Here is a tiny trained network, its code and every weight. The questions are about switching its units off for an input and a class, where a switched-off unit gives its printed mean instead of its output.

import numpy as np


def w(rows, s, z=0):
    codes = np.array(rows[::2]) - 128.0
    scale = np.full(codes.shape[1], s)
    scale[-1] = z or s
    return codes * scale


def norm(h):
    return h / np.sqrt((h * h).mean(-1, keepdims=True) + 1e-5)


def f(y):
    return np.maximum(y, 0)


def log_softmax(a):
    a = a - a.max(-1, keepdims=True)
    return a - np.log(np.exp(a).sum(-1, keepdims=True))


def net(x, mask):
    res = np.array(x, float).reshape(1, 7) / 4 @ E
    u = 0
    for l in range(4):
        y = f(norm(res) @ A[l][:, :-1].T + A[l][:, -1])
        res = res + np.where(mask[u : u + 4], y, B[l][:, -1]) @ B[l][:, :-1]
        u += 4
    return log_softmax(norm(res)[-1] @ U[:, :-1].T + U[:, -1])


A, B = {}, {}
E = w([
[109,81,97,108,232,136,168,166,149,151],'x0',
[76,117,165,91,146,158,139,2,150,170],'x1',
[107,194,52,108,128,153,111,71,198,196],'x2',
[162,172,192,144,168,40,7,148,196,118],'x3',
[97,48,66,25,101,61,129,137,96,121],'x4',
[169,161,117,112,142,148,176,145,28,195],'x5',
[140,165,91,72,101,116,146,227,166,126],'x6',
],0.0057)
A[0] = w([
[193,160,235,253,55,116,138,148,131,4,2],'0.n0',
[136,71,66,52,27,147,163,46,184,142,18],'0.n1',
[139,172,226,226,68,140,74,138,97,94,52],'0.n2',
[169,243,76,170,114,160,134,168,130,181,47],'0.n3',
],0.0073,0.0032)
B[0] = w([
[109,63,204,145,1,222,12,159,141,68,254],'0.n0',
[53,141,160,51,127,153,112,136,120,135,198],'0.n1',
[172,136,149,142,17,196,30,102,114,54,233],'0.n2',
[167,143,204,118,78,109,181,153,165,245,194],'0.n3',
],0.0064,0.0065)
A[1] = w([
[213,106,91,126,138,105,160,249,73,33,51],'1.n0',
[156,84,125,225,203,227,225,137,156,90,4],'1.n1',
[131,199,117,126,190,15,41,245,254,69,12],'1.n2',
[101,108,106,221,156,173,220,181,116,64,52],'1.n3',
],0.0073,0.002)
B[1] = w([
[140,135,150,93,95,92,79,143,68,122,236],'1.n0',
[99,3,188,191,113,111,198,142,139,208,198],'1.n1',
[113,140,82,156,176,171,114,166,243,29,255],'1.n2',
[97,70,219,93,153,126,143,151,149,195,182],'1.n3',
],0.0069,0.004)
A[2] = w([
[138,106,94,105,136,73,132,189,61,95,5],'2.n0',
[130,143,134,195,182,93,108,6,101,128,38],'2.n1',
[64,106,53,66,94,129,175,42,120,115,43],'2.n2',
[117,123,124,57,113,132,109,71,135,145,119],'2.n3',
],0.016,0.0026)
B[2] = w([
[185,89,122,117,109,94,150,114,91,107,192],'2.n0',
[205,119,101,184,204,149,118,57,86,105,178],'2.n1',
[8,186,153,84,103,106,129,138,130,100,255],'2.n2',
[90,132,103,148,167,139,167,116,119,114,219],'2.n3',
],0.015,0.0079)
A[3] = w([
[209,251,68,99,115,144,162,161,113,252,1],'3.n0',
[206,125,77,68,118,48,156,172,58,135,1],'3.n1',
[144,125,64,86,175,101,66,188,233,121,51],'3.n2',
[170,154,38,86,124,67,85,171,177,109,78],'3.n3',
],0.013,0.0019)
B[3] = w([
[152,249,161,146,110,82,100,140,123,234,237],'3.n0',
[183,117,90,52,115,72,127,119,66,129,246],'3.n1',
[156,125,21,134,136,128,143,167,188,110,254],'3.n2',
[87,100,132,153,188,144,163,128,189,124,223],'3.n3',
],0.014,0.0051)
U = w([
[164,114,169,157,50,184,40,127,116,66,222],'0',
[162,221,140,136,112,104,126,149,125,220,86],'1',
[6,174,116,72,142,122,164,109,101,108,201],'2',
[185,77,89,43,112,56,157,159,49,115,77],'3',
[118,41,178,149,149,152,177,152,116,186,66],'4',
[151,122,40,134,160,126,125,186,220,87,138],'5',
[156,123,120,189,221,163,124,35,88,116,6],'6',
],0.012,0.0021)

Each question gives the input, the list of numbers given to net, and the class t.
The units are the neurons (one row each of A and B). Each row of codes is followed by its name. A weight is (code - 128) times the scale printed after its matrix; where a second scale follows, it is the last column's (A, B and U).
mask holds one flag per neuron, layer by layer. A switched-off neuron (its flag False) gives its mean, the last column of its row in B, instead of its output. The means were averaged over made-up inputs and are rounded, as every weight is.
A unit's drop is (log p(t) with every unit on - log p(t) with that unit switched off) / (log p(t) with every unit on - log p(t) with every unit switched off).
The circuit of an input: a set's keep is (log p(t) with only the set's units on - log p(t) with every unit switched off) / (log p(t) with every unit on - log p(t) with every unit switched off). Starting from the 12 units with the biggest drops (on a tie, the unit counted first), units are removed one at a time, each time the one whose removal leaves the highest keep (on an exact tie, the one counted first), for as long as the keep stays at least 0.8.
units of the circuit, in order: the units of the circuit, biggest drop first
most important unit: the unit with the biggest drop
top k neurons: the k neurons with the biggest drops, biggest first
top k neurons in layer l: the k neurons of layer l with the biggest drops, biggest first
drop of u: that unit's drop, to one decimal
input [7,-5,5,-5,-6,-2,5], class 1: most important unit	0.n3
input [0,-7,6,-6,0,5,4], class 1: top 2 neurons	3.n0, 0.n3
input [6,6,-2,8,-6,-4,-1], class 5: units of the circuit, in order	1.n2, 3.n2
input [-1,-7,-3,-5,-4,2,8], class 3: units of the circuit, in order	3.n1, 2.n0
input [5,-6,0,-6,-7,2,8], class 1: units of the circuit, in order	0.n3, 3.n0
input [7,1,7,5,2,3,-3], class 5: top 2 neurons	1.n2, 3.n2
input [-8,4,-8,2,1,8,5], class 0: top 2 neurons	0.n0, 0.n2
input [1,3,4,8,-1,3,-2], class 6: units of the circuit, in order	2.n1, 0.n0
input [6,4,0,3,2,-7,-4], class 5: top 3 neurons	1.n2, 0.n2, 3.n2
input [-3,-7,-2,-2,3,-4,3], class 3: top 3 neurons	2.n0, 3.n1, 1.n0
input [4,6,-3,-8,-3,6,3], class 4: top 2 neurons	1.n1, 1.n3
input [8,5,-1,5,4,4,-2], class 6: top 2 neurons	2.n1, 0.n1
input [3,-3,3,-8,-6,8,-7], class 4: top 3 neurons in layer 1	1.n1, 1.n3, 1.n0
input [1,8,-1,5,5,7,-4], class 6: units of the circuit, in order	2.n1
input [1,-3,4,-5,-7,-2,1], class 1: top 2 neurons	0.n3, 3.n0
input [-6,0,3,7,-7,3,4], class 0: top 2 neurons in layer 0	0.n0, 0.n2
input [4,5,-2,-3,-4,-5,4], class 4: top 2 neurons	1.n1, 2.n2
input [4,8,-2,7,7,-4,7], class 5: top 2 neurons	1.n2, 3.n2
input [-8,1,-4,1,8,-2,-4], class 2: top 2 neurons	2.n3, 0.n1
input [4,-7,-3,6,4,-2,-7], class 5: units of the circuit, in order	1.n2
input [-4,-1,0,2,0,-1,7], class 5: drop of 3.n2	0.1
input [8,1,0,7,7,3,6], class 5: drop of 1.n2	3.8
input [7,0,-8,1,-3,6,-7], class 4: drop of 1.n1	0.6
